Here is a tiny trained network, its code and every weight. The questions are about switching its units off for an input and a class, where a switched-off unit gives its printed mean instead of its output.

import numpy as np


def w(rows, s, z=0):
    codes = np.array(rows[::2]) - 128.0
    scale = np.full(codes.shape[1], s)
    scale[-1] = z or s
    return codes * scale


def f(y):
    return y / 2 * (1 + np.tanh(0.7978845608 * (y + 0.044715 * y**3)))


def log_softmax(a):
    a = a - a.max(-1, keepdims=True)
    return a - np.log(np.exp(a).sum(-1, keepdims=True))


def net(x, mask):
    res = np.array(x, float).reshape(1, 7) / 4 @ E
    y = f(res @ A[0][:, :-1].T + A[0][:, -1])
    res = res + np.where(mask, y, B[0][:, -1]) @ B[0][:, :-1]
    return log_softmax(res[-1] @ U[:, :-1].T + U[:, -1])


A, B = {}, {}
E = w([
[82,200,195,20,28,131,76],'x0',
[123,222,165,82,221,236,195],'x1',
[126,130,123,128,127,129,129],'x2',
[165,135,86,129,41,87,254],'x3',
[43,99,99,30,149,73,162],'x4',
[39,192,106,225,122,93,134],'x5',
[123,128,118,124,127,132,130],'x6',
],0.007)
A[0] = w([
[38,194,159,244,137,94,141,99],'N1',
[138,131,80,153,213,86,142,32],'N2',
[174,82,68,86,91,148,58,197],'N3',
[17,55,97,2,202,55,142,209],'N4',
[149,193,122,100,164,157,149,62],'N5',
[136,52,130,180,178,145,187,70],'N6',
[153,122,88,126,103,83,79,57],'N7',
[97,133,167,130,209,85,32,83],'N8',
[191,60,122,120,72,72,78,118],'N9',
[43,164,104,196,140,124,155,107],'N10',
[170,77,162,67,136,169,136,121],'N11',
[145,141,152,116,59,74,226,167],'N12',
[110,120,161,131,176,121,73,69],'N13',
[134,171,104,90,238,175,167,70],'N14',
[174,100,115,140,77,148,192,237],'N15',
[113,173,150,68,79,117,100,42],'N16',
[135,167,212,159,153,170,167,118],'N17',
[190,164,121,88,74,107,132,253],'N18',
[128,56,93,125,120,76,70,59],'N19',
[195,147,157,58,167,183,173,129],'N20',
[140,182,185,130,32,162,86,98],'N21',
[126,105,74,211,169,153,135,143],'N22',
[112,148,99,20,70,147,67,115],'N23',
[114,80,97,135,80,113,87,43],'N24',
[113,99,139,121,184,122,37,123],'N25',
[103,113,144,137,202,132,65,120],'N26',
[125,54,148,179,31,157,89,88],'N27',
[252,147,148,186,95,198,66,241],'N28',
[99,180,51,154,97,111,173,167],'N29',
[101,146,165,82,77,133,105,51],'N30',
[85,161,133,68,161,178,201,144],'N31',
[94,167,206,140,187,138,195,51],'N32',
[151,131,92,142,148,65,244,177],'N33',
[106,72,117,153,80,78,63,89],'N34',
[208,8,97,67,157,193,126,112],'N35',
[164,31,45,128,208,130,164,88],'N36',
[190,172,82,131,86,90,214,121],'N37',
[144,107,94,162,211,94,136,77],'N38',
],0.0085,0.0057)
B[0] = w([
[21,92,227,16,177,38,187,197],'N1',
[216,154,144,131,78,107,160,152],'N2',
[47,69,146,141,166,100,142,191],'N3',
[178,174,84,173,254,119,74,246],'N4',
[117,61,70,225,58,96,205,145],'N5',
[175,215,141,151,49,98,105,172],'N6',
[134,63,83,148,78,134,231,140],'N7',
[161,92,129,61,91,163,117,175],'N8',
[49,116,102,175,136,121,190,194],'N9',
[115,137,187,100,136,132,156,176],'N10',
[69,118,158,124,136,78,191,162],'N11',
[165,95,126,83,148,197,87,199],'N12',
[162,118,119,50,57,208,149,143],'N13',
[89,118,63,157,86,152,155,185],'N14',
[61,128,120,89,163,162,64,203],'N15',
[253,228,163,179,3,108,148,153],'N16',
[101,114,30,161,144,128,155,168],'N17',
[81,156,167,118,158,136,64,206],'N18',
[89,93,49,201,104,168,189,165],'N19',
[32,91,126,162,126,119,182,184],'N20',
[197,214,129,188,114,82,114,182],'N21',
[189,182,175,125,115,127,84,201],'N22',
[138,185,138,147,102,89,111,187],'N23',
[121,134,66,141,68,110,182,145],'N24',
[128,80,126,71,103,185,119,178],'N25',
[128,101,116,78,85,197,112,175],'N26',
[128,114,62,173,134,136,155,172],'N27',
[119,170,79,89,229,96,107,255],'N28',
[109,127,133,64,156,124,104,186],'N29',
[247,207,186,163,14,144,159,149],'N30',
[98,126,67,170,124,135,114,187],'N31',
[117,81,96,213,51,127,194,154],'N32',
[124,119,147,107,109,163,69,211],'N33',
[99,87,83,143,137,168,179,182],'N34',
[99,161,251,91,122,83,173,191],'N35',
[176,216,211,178,54,103,87,200],'N36',
[153,77,125,91,126,199,109,182],'N37',
[218,168,209,137,5,115,95,169],'N38',
],0.0061,0.0091)
U = w([
[201,177,179,164,37,104,140,61],'0',
[85,73,69,198,99,160,239,63],'1',
[97,125,152,135,164,150,96,255],'2',
[96,122,160,139,169,148,87,228],'3',
[78,106,225,66,157,72,199,96],'4',
[139,73,129,64,104,254,84,91],'5',
[152,157,91,168,248,114,91,74],'6',
],0.0096,0.0072)

Each question gives the input, the list of numbers given to net, and the class t.
The units are the neurons (one row each of A and B). Each row of codes is followed by its name. A weight is (code - 128) times the scale printed after its matrix; where a second scale follows, it is the last column's (A, B and U).
mask holds one flag per neuron, in row order. A switched-off neuron (its flag False) gives its mean, the last column of its row in B, instead of its output. The means were averaged over made-up inputs and are rounded, as every weight is.
A unit's drop is (log p(t) with every unit on - log p(t) with that unit switched off) / (log p(t) with every unit on - log p(t) with every unit switched off).
The circuit of an input: a set's keep is (log p(t) with only the set's units on - log p(t) with every unit switched off) / (log p(t) with every unit on - log p(t) with every unit switched off). Starting from the 12 units with the biggest drops (on a tie, the unit counted first), units are removed one at a time, each time the one whose removal leaves the highest keep (on an exact tie, the one counted first), for as long as the keep stays at least 0.8.
circuit, biggest first: the units of the circuit, biggest drop first
unit that matters most: the unit with the biggest drop
top k neurons: the k neurons with the biggest drops, biggest first
drop of u: that unit's drop, to one decimal
input [-1,1,-5,2,-7,-5,5], class 6: circuit, biggest first	[N28]
input [8,-8,7,-5,0,3,3], class 0: top 3 neurons	[N16 N30 N21]
input [1,-2,-6,-1,-8,6,1], class 6: top 3 neurons	[N28 N35 N21]
input [4,-7,-8,8,-7,-1,0], class 2: top 2 neurons	[N18 N15]
input [4,-1,6,-7,3,0,6], class 5: circuit, biggest first	[N8 N25]
input [-3,-7,-6,7,-7,-7,-3], class 1: top 2 neurons	[N9 N27]
input [4,-3,7,6,-3,-8,7], class 4: circuit, biggest first	[N35 N3]
input [-2,8,5,4,6,6,8], class 1: top 2 neurons	[N32 N14]
input [6,-5,-3,3,6,-3,1], class 0: top 2 neurons	[N16 N30]
input [1,0,1,-2,-1,-7,2], class 4: circuit, biggest first	[N35 N11]
input [3,3,-4,-5,-7,2,0], class 6: top 3 neurons	[N28 N21 N17]
input [0,6,2,-1,-2,-7,1], class 4: top 2 neurons	[N35 N11]
input [-3,5,3,8,7,-3,-4], class 5: top 3 neurons	[N37 N12 N33]
input [-5,-2,-2,5,1,-8,-3], class 4: circuit, biggest first	[N35]
input [4,2,3,2,6,-1,-2], class 6: circuit, biggest first	[N4 N1]
input [8,-1,-5,5,4,-8,-8], class 0: top 3 neurons	[N16 N30 N23]
input [-8,4,5,1,1,-8,8], class 0: top 2 neurons	[N36 N6]
input [-4,-5,-1,3,-4,-8,3], class 4: top 2 neurons	[N35 N4]
input [-3,4,4,6,-2,-4,5], class 5: circuit, biggest first	[N37 N33]
input [-7,5,6,-1,-6,-7,-5], class 0: unit that matters most	N36
input [6,-4,-2,7,-2,6,0], class 5: circuit, biggest first	[N12 N37]
input [8,-5,4,-8,2,-3,-7], class 0: drop of N16	0.4
input [-2,-7,-7,-5,-4,0,-5], class 1: drop of N24	0.0
